[[ 34.6 -33.3 -62.7]
 [ 15.9 -67.6 -41.0]
 [ 13.7 -60.3 -33.6]
 [ 42.7 -31.7  42.6]
 [-13.3  -2.9  47.2]
 [ 32.1 -49.2 -60.7]
 [-31.5  -0.7  70.6]
 [-18.2  81.0 -39.0]
 [-12.6 -18.4  18.2]]
->
[[ 34.6 -33.3 -62.7]
 [ 32.1 -49.2 -60.7]
 [ 15.9 -67.6 -41.0]
 [-18.2  81.0 -39.0]
 [ 13.7 -60.3 -33.6]
 [-12.6 -18.4  18.2]
 [ 42.7 -31.7  42.6]
 [-13.3  -2.9  47.2]
 [-31.5  -0.7  70.6]]

[[-56.5 -45.4  17.0  54.4 -57.6   3.3  -0.1  22.9  57.8  53.8]
 [-28.4 -22.3 -17.8   1.0 -32.2  37.7 -44.9 -42.0   5.1  -6.7]
 [ 42.0  16.1   4.5 -26.2  32.4  -1.2  19.8 -11.6 -41.6 -18.1]
 [-32.0 -27.3  21.1  25.0 -32.9  14.2 -12.7   0.6  21.4  24.3]
 [-33.8 -22.0   6.0  27.6 -32.2   8.9  -6.8   2.0  25.6  25.4]
 [ -1.3 -31.6 -20.6   0.0 -18.6  50.5 -44.1 -61.2 -12.9  33.2]
 [-29.1 -47.3  34.0  60.0 -43.1   1.0  20.3  29.2  54.4  58.4]
 [  7.7 -12.4  29.4  25.1  -7.1  -5.7  31.2  14.1  13.8  29.6]]
->
[[ -1.3 -31.6 -20.6   0.0 -18.6  50.5 -44.1 -61.2 -12.9  33.2]
 [-28.4 -22.3 -17.8   1.0 -32.2  37.7 -44.9 -42.0   5.1  -6.7]
 [ 42.0  16.1   4.5 -26.2  32.4  -1.2  19.8 -11.6 -41.6 -18.1]
 [-33.8 -22.0   6.0  27.6 -32.2   8.9  -6.8   2.0  25.6  25.4]
 [-56.5 -45.4  17.0  54.4 -57.6   3.3  -0.1  22.9  57.8  53.8]
 [-32.0 -27.3  21.1  25.0 -32.9  14.2 -12.7   0.6  21.4  24.3]
 [  7.7 -12.4  29.4  25.1  -7.1  -5.7  31.2  14.1  13.8  29.6]
 [-29.1 -47.3  34.0  60.0 -43.1   1.0  20.3  29.2  54.4  58.4]]

[[ -0.2   6.4  -0.6  -3.1   5.9   2.6  -8.7  10.2 -10.4  -7.4  12.5   2.3
   -0.8]
 [  6.3  -1.5  23.4   3.4 -10.6   4.1   8.1   0.9  10.3  17.1   0.2   5.3
  -13.9]
 [-24.5  48.8  -2.5  45.1  27.9  25.2 -24.0 -57.6  40.5 -31.8 -19.8 -36.4
  -15.9]
 [-15.8  13.6  -3.6  -6.5   7.8 -10.9   6.9   5.0  -3.4  11.0   6.3   4.3
  -10.3]
 [  4.9 -11.2   0.1  -6.6  23.6  -5.0  -1.7  14.5   1.9  -9.1   8.1 -29.6
   -5.8]]
->
[[-15.8  13.6  -3.6  -6.5   7.8 -10.9   6.9   5.0  -3.4  11.0   6.3   4.3
  -10.3]
 [-24.5  48.8  -2.5  45.1  27.9  25.2 -24.0 -57.6  40.5 -31.8 -19.8 -36.4
  -15.9]
 [ -0.2   6.4  -0.6  -3.1   5.9   2.6  -8.7  10.2 -10.4  -7.4  12.5   2.3
   -0.8]
 [  4.9 -11.2   0.1  -6.6  23.6  -5.0  -1.7  14.5   1.9  -9.1   8.1 -29.6
   -5.8]
 [  6.3  -1.5  23.4   3.4 -10.6   4.1   8.1   0.9  10.3  17.1   0.2   5.3
  -13.9]]

[[-26.8  -0.8  10.2  35.1 -39.7  45.5 -14.9 -10.2 -18.6 -19.7]
 [-35.9  57.2  61.6  71.5 -35.8 -27.0 -38.2 -43.7 -41.3 -37.3]
 [ 24.5 -35.2 -26.8  22.2  27.0  70.0  35.3  31.8  29.4  32.9]
 [ 37.3 -55.7 -53.9 -61.4  31.5  43.3  37.3  43.9  40.0  35.5]
 [ 33.4 -14.9 -16.8 -14.2  36.6   7.1  29.4  23.9  27.9  31.0]
 [-36.6  47.0  59.8  72.0 -34.2 -18.5 -36.4 -37.4 -38.7 -32.1]
 [-34.6  -0.5   3.2   1.5 -38.9  -0.9 -27.5 -23.0 -27.6 -27.8]
 [ 48.4 -42.4 -45.9 -64.7  25.2  24.2  44.3  50.8  45.5  44.7]
 [ 40.5 -58.4 -61.0 -81.2  30.4  28.4  40.8  47.9  43.6  40.0]]
->
[[ 40.5 -58.4 -61.0 -81.2  30.4  28.4  40.8  47.9  43.6  40.0]
 [ 37.3 -55.7 -53.9 -61.4  31.5  43.3  37.3  43.9  40.0  35.5]
 [ 48.4 -42.4 -45.9 -64.7  25.2  24.2  44.3  50.8  45.5  44.7]
 [ 24.5 -35.2 -26.8  22.2  27.0  70.0  35.3  31.8  29.4  32.9]
 [ 33.4 -14.9 -16.8 -14.2  36.6   7.1  29.4  23.9  27.9  31.0]
 [-34.6  -0.5   3.2   1.5 -38.9  -0.9 -27.5 -23.0 -27.6 -27.8]
 [-26.8  -0.8  10.2  35.1 -39.7  45.5 -14.9 -10.2 -18.6 -19.7]
 [-36.6  47.0  59.8  72.0 -34.2 -18.5 -36.4 -37.4 -38.7 -32.1]
 [-35.9  57.2  61.6  71.5 -35.8 -27.0 -38.2 -43.7 -41.3 -37.3]]

[[  2.3 -22.0 -15.6 -59.0   9.6 -11.8   6.3 -23.6 -46.3  -7.9]
 [  2.4   1.3   1.0 -37.3   6.7  -1.0  12.9 -18.7 -40.7   2.2]
 [  9.6  22.7  13.1 -14.4   4.5   5.5  20.1   1.1 -21.6  16.8]
 [  4.4 -27.7 -11.2 -17.4  11.0  -9.9  -2.9   0.8 -10.7   1.1]]
->
[[  2.3 -22.0 -15.6 -59.0   9.6 -11.8   6.3 -23.6 -46.3  -7.9]
 [  4.4 -27.7 -11.2 -17.4  11.0  -9.9  -2.9   0.8 -10.7   1.1]
 [  2.4   1.3   1.0 -37.3   6.7  -1.0  12.9 -18.7 -40.7   2.2]
 [  9.6  22.7  13.1 -14.4   4.5   5.5  20.1   1.1 -21.6  16.8]]

[[ 17.8 -31.0  53.4  12.9 -46.4  12.7   5.0  33.2  20.4  19.5 -18.6   0.9
  -57.3  27.1]
 [ 12.7  15.8 -39.9  17.6  23.6   1.7  17.4 -25.8  -3.7 -30.8  21.3  23.8
   48.8 -26.6]
 [  3.3  11.1  46.9 -18.0  -7.9 -18.5 -27.8  34.8  16.3  32.1  12.9 -38.0
  -13.0  17.6]
 [  1.3 -14.2 -32.7 -13.8  28.5 -22.9   0.0 -24.7 -53.6  -1.9  32.7  11.8
   48.0 -29.5]]
->
[[ 12.7  15.8 -39.9  17.6  23.6   1.7  17.4 -25.8  -3.7 -30.8  21.3  23.8
   48.8 -26.6]
 [  1.3 -14.2 -32.7 -13.8  28.5 -22.9   0.0 -24.7 -53.6  -1.9  32.7  11.8
   48.0 -29.5]
 [  3.3  11.1  46.9 -18.0  -7.9 -18.5 -27.8  34.8  16.3  32.1  12.9 -38.0
  -13.0  17.6]
 [ 17.8 -31.0  53.4  12.9 -46.4  12.7   5.0  33.2  20.4  19.5 -18.6   0.9
  -57.3  27.1]]

[[  0.2 -27.4  -0.4  25.0  -9.8  -2.0 -16.9 -41.4  26.4]
 [  7.4 -32.3   4.7  15.2  -7.6  -5.9 -21.1 -47.0  12.4]
 [ 10.2 -36.6 -13.2 -20.4  24.0  35.4  28.0  29.8 -62.8]
 [-24.2   2.5  25.6 -22.3  22.3  31.6  40.0  35.0  12.2]
 [ -5.7 -10.1  11.6 -17.9  18.4  22.6  27.9  21.4 -16.9]
 [ 25.7 -14.5  23.6   5.6   7.9   4.7  11.5 -18.5  -6.7]
 [  5.0  32.8 -51.7  76.4  -8.4  -9.0  31.0  21.8  14.9]
 [  8.6 -20.7  10.5 -12.3 -13.5   6.9 -40.5 -22.3  16.6]
 [ -3.8  28.7 -19.6  58.4   0.4 -43.7  35.0 -21.3   5.6]
 [-20.6  67.0 -10.8  13.1 -12.8 -19.6   4.2  35.3  40.8]]
->
[[  5.0  32.8 -51.7  76.4  -8.4  -9.0  31.0  21.8  14.9]
 [ -3.8  28.7 -19.6  58.4   0.4 -43.7  35.0 -21.3   5.6]
 [ 10.2 -36.6 -13.2 -20.4  24.0  35.4  28.0  29.8 -62.8]
 [-20.6  67.0 -10.8  13.1 -12.8 -19.6   4.2  35.3  40.8]
 [  0.2 -27.4  -0.4  25.0  -9.8  -2.0 -16.9 -41.4  26.4]
 [  7.4 -32.3   4.7  15.2  -7.6  -5.9 -21.1 -47.0  12.4]
 [  8.6 -20.7  10.5 -12.3 -13.5   6.9 -40.5 -22.3  16.6]
 [ -5.7 -10.1  11.6 -17.9  18.4  22.6  27.9  21.4 -16.9]
 [ 25.7 -14.5  23.6   5.6   7.9   4.7  11.5 -18.5  -6.7]
 [-24.2   2.5  25.6 -22.3  22.3  31.6  40.0  35.0  12.2]]

[[-65.6  -3.9  60.9 -17.2  39.5  33.9  38.2]
 [ 26.9  47.0 -16.8 -68.4   4.3  24.6 -30.5]
 [  5.0 -31.6   0.0 -45.2 -60.2  13.5  23.2]
 [-11.3 -43.1  75.4  54.4  50.3 -36.6  46.3]
 [-14.7 -14.8  58.7  20.6 -60.3  61.3  34.3]
 [ 35.2  32.1 -19.4 -24.4   4.1  37.9 -33.5]]
->
[[ 35.2  32.1 -19.4 -24.4   4.1  37.9 -33.5]
 [ 26.9  47.0 -16.8 -68.4   4.3  24.6 -30.5]
 [  5.0 -31.6   0.0 -45.2 -60.2  13.5  23.2]
 [-14.7 -14.8  58.7  20.6 -60.3  61.3  34.3]
 [-65.6  -3.9  60.9 -17.2  39.5  33.9  38.2]
 [-11.3 -43.1  75.4  54.4  50.3 -36.6  46.3]]

[[-54.9   7.3  16.6 -43.8  22.4 -39.8]
 [-16.4  -4.9  -7.2 -25.8  11.9 -26.4]
 [-61.8  12.6  22.9 -47.6  23.5 -41.9]
 [  1.5  -4.2  -5.0  -1.3   0.0  -2.6]]
->
[[-16.4  -4.9  -7.2 -25.8  11.9 -26.4]
 [  1.5  -4.2  -5.0  -1.3   0.0  -2.6]
 [-54.9   7.3  16.6 -43.8  22.4 -39.8]
 [-61.8  12.6  22.9 -47.6  23.5 -41.9]]
